Below is a small trained network, with its code and all its weights. Each question gives an input and a target symbol and asks what happens when units are switched off, that is, made to give their printed mean instead of their output.

import numpy as np


def w(rows, s, z=0):
    codes = np.array(rows[::2]) - 128.0
    scale = np.full(codes.shape[1], s)
    scale[-1] = z or s
    return codes * scale


def norm(h):
    return h / np.sqrt((h * h).mean(-1, keepdims=True) + 1e-5)


def f(y):
    return y / 2 * (1 + np.tanh(0.7978845608 * (y + 0.044715 * y**3)))


def softmax(a):
    e = np.exp(a - a.max(-1, keepdims=True))
    return e / e.sum(-1, keepdims=True)


def log_softmax(a):
    a = a - a.max(-1, keepdims=True)
    return a - np.log(np.exp(a).sum(-1, keepdims=True))


def net(x, mask):
    ids = ['ΓΘΛΣΨαβδεημξπτφω'.index(c) for c in x.split()]
    T = len(ids)
    res = E[ids] + P[:T]
    r = norm(res)
    for j in range(3):
        rows = slice(3 * j, 3 * j + 3)
        q, k, v = (r @ M[0][rows].T for M in (Q, K, V))
        z = softmax(np.where(np.tri(T) > 0, q @ k.T / 3**0.5, -1e9)) @ v
        o = O[0][rows]
        res = res + np.where(mask[j], z, o[:, -1]) @ o[:, :-1]
    y = f(norm(res) @ A[0][:, :-1].T + A[0][:, -1])
    res = res + np.where(mask[3:7], y, B[0][:, -1]) @ B[0][:, :-1]
    return log_softmax(norm(res)[-1] @ U[:, :-1].T + U[:, -1])


Q, K, V, O, A, B = {}, {}, {}, {}, {}, {}
E = w([
[184,53,91,86],'Γ',
[133,74,74,69],'Θ',
[131,155,237,71],'Λ',
[187,72,96,74],'Σ',
[165,81,100,65],'Ψ',
[134,118,236,119],'α',
[132,130,240,74],'β',
[166,142,139,114],'δ',
[180,139,177,145],'ε',
[182,122,149,79],'η',
[199,94,214,132],'μ',
[180,57,94,60],'ξ',
[150,166,254,87],'π',
[144,44,44,91],'τ',
[181,90,103,114],'φ',
[237,12,197,89],'ω',
],0.0055)
P = w([
[106,157,136,154],'0',
[196,124,146,148],'1',
[249,136,135,55],'2',
[53,87,162,183],'3',
[166,121,137,147],'4',
[192,131,120,54],'5',
[55,72,157,175],'6',
[145,125,129,145],'7',
[152,134,118,63],'8',
[44,78,159,181],'9',
],0.014)
Q[0] = w([
[94,107,113,148],'H0',
[96,60,148,82],'H0',
[111,106,151,129],'H0',
[207,163,117,48],'H1',
[91,106,118,189],'H1',
[132,71,156,202],'H1',
[145,129,134,138],'H2',
[112,61,80,247],'H2',
[32,99,147,234],'H2',
],0.014)
K[0] = w([
[122,212,127,149],'H0',
[217,163,112,111],'H0',
[137,187,108,95],'H0',
[153,5,144,76],'H1',
[99,195,81,177],'H1',
[116,172,129,227],'H1',
[145,137,122,92],'H2',
[127,171,54,165],'H2',
[80,235,104,183],'H2',
],0.011)
V[0] = w([
[105,173,139,120],'H0',
[159,79,169,101],'H0',
[96,67,123,130],'H0',
[143,2,50,159],'H1',
[130,105,143,235],'H1',
[145,148,86,46],'H1',
[159,211,106,128],'H2',
[75,47,62,123],'H2',
[155,151,22,164],'H2',
],0.0092)
O[0] = w([
[116,81,197,133,83],'H0',
[190,191,91,135,229],'H0',
[83,180,112,133,82],'H0',
[153,178,170,136,90],'H1',
[136,107,161,205,165],'H1',
[130,208,57,93,100],'H1',
[120,255,5,159,157],'H2',
[228,45,136,126,2],'H2',
[193,161,119,172,97],'H2',
],0.0081,0.0047)
A[0] = w([
[2,83,34,124,5],'N0',
[229,143,42,55,90],'N1',
[51,206,24,114,218],'N2',
[211,127,113,189,70],'N3',
],0.0085,0.0016)
B[0] = w([
[109,178,181,46,184],'N0',
[46,86,175,140,253],'N1',
[253,174,144,133,204],'N2',
[92,125,65,75,182],'N3',
],0.011,0.0054)
U = w([
[73,129,120,93,146],'Γ',
[44,122,108,88,30],'Θ',
[200,181,108,176,87],'Λ',
[75,161,109,245,150],'Σ',
[255,47,140,123,114],'Ψ',
[117,165,6,133,195],'α',
[143,175,141,111,130],'β',
[74,115,126,100,189],'δ',
[190,109,144,192,124],'ε',
[137,46,70,127,219],'η',
[134,26,205,154,135],'μ',
[96,153,212,153,43],'ξ',
[100,101,117,104,252],'π',
[85,52,184,3,51],'τ',
[113,203,176,140,29],'φ',
[203,199,100,72,90],'ω',
],0.015,0.0032)

Each question gives the input, a string of symbols that net reads in full, and the target symbol t.
The units are the heads (3 rows each of Q, K, V and O) and the neurons (one row each of A and B). Each row of codes is followed by its name. A weight is (code - 128) times the scale printed after its matrix; where a second scale follows, it is the last column's (O, A, B and U).
mask holds one flag per unit, heads first, then neurons. A switched-off unit (its flag False) gives its mean, the last column of its rows in O or B, instead of its output. The means were averaged over made-up inputs and are rounded, as every weight is.
A unit's drop is (log p(t) with every unit on - log p(t) with that unit switched off) / (log p(t) with every unit on - log p(t) with every unit switched off).
The circuit of an input: a set's keep is (log p(t) with only the set's units on - log p(t) with every unit switched off) / (log p(t) with every unit on - log p(t) with every unit switched off). Starting from all 7 units, units are removed one at a time, each time the one whose removal leaves the highest keep (on an exact tie, the one counted first), for as long as the keep stays at least 0.8.
units of the circuit, in order: the units of the circuit, biggest drop first
most important unit: the unit with the biggest drop
top k neurons: the k neurons with the biggest drops, biggest first
heads that matter: for each layer, one digit per head in row order, 1 if its drop is at least 0.15 and else 0, layers parted by /
input ε φ β ξ φ, target α: heads that matter -> 000
input ω β φ Ψ φ β Θ Γ ξ Θ, target μ: units of the circuit, in order -> (H2)
input Θ Ψ ω β φ μ Σ δ Γ δ, target η: units of the circuit, in order -> (H2, N3)
input δ δ Ψ φ φ Λ β, target φ: top 2 neurons -> (N0, N2)
input β φ τ φ, target τ: units of the circuit, in order -> (N0, H1)
input ω β φ ω φ, target α: units of the circuit, in order -> (N3, N1, N2, H1)
input ξ τ ε δ η ω β φ β, target ω: units of the circuit, in order -> (H1, N2)
input Ψ Ψ φ δ φ Θ δ, target ω: heads that matter -> 001
input Ψ π β Λ, target ω: units of the circuit, in order -> (H2, H1, N2)
input ε ξ η α α, target μ: heads that matter -> 011
input ω φ Ψ ε φ β τ Σ ω α, target μ: heads that matter -> 001
input φ β ω ξ ω φ η, target Σ: heads that matter -> 011
input ω Γ Γ, target τ: top 2 neurons -> (N1, N2)
input β Θ π φ τ, target η: top neuron -> (N3)
input ω φ φ β β ξ Ψ Θ β β, target μ: units of the circuit, in order -> (H2, H1)
input ξ Γ φ π Γ φ β φ π τ, target α: units of the circuit, in order -> (H2, N3, H1)
input β ω Ψ, target τ: top 2 neurons -> (N1, N2)
input π ω ω φ ω ω Ψ ε, target Σ: heads that matter -> 110
input φ φ Ψ Ψ ω β φ, target Σ: heads that matter -> 011
input ξ ω φ Θ α ω, target τ: heads that matter -> 001
input φ μ α Σ, target Σ: most important unit -> H1
input ω φ π, target τ: heads that matter -> 000
input Σ Θ β π φ Ψ Ψ φ ω φ, target Λ: units of the circuit, in order -> (H2, N2)
input Ψ φ δ α τ α π β ε π, target ω: heads that matter -> 011
input φ δ ω Θ φ φ Ψ δ, target Λ: heads that matter -> 100
input Γ β ω, target τ: heads that matter -> 000
input φ Λ φ α, target Σ: heads that matter -> 011
input Ψ φ φ Θ Ψ φ φ φ Θ, target ω: heads that matter -> 010
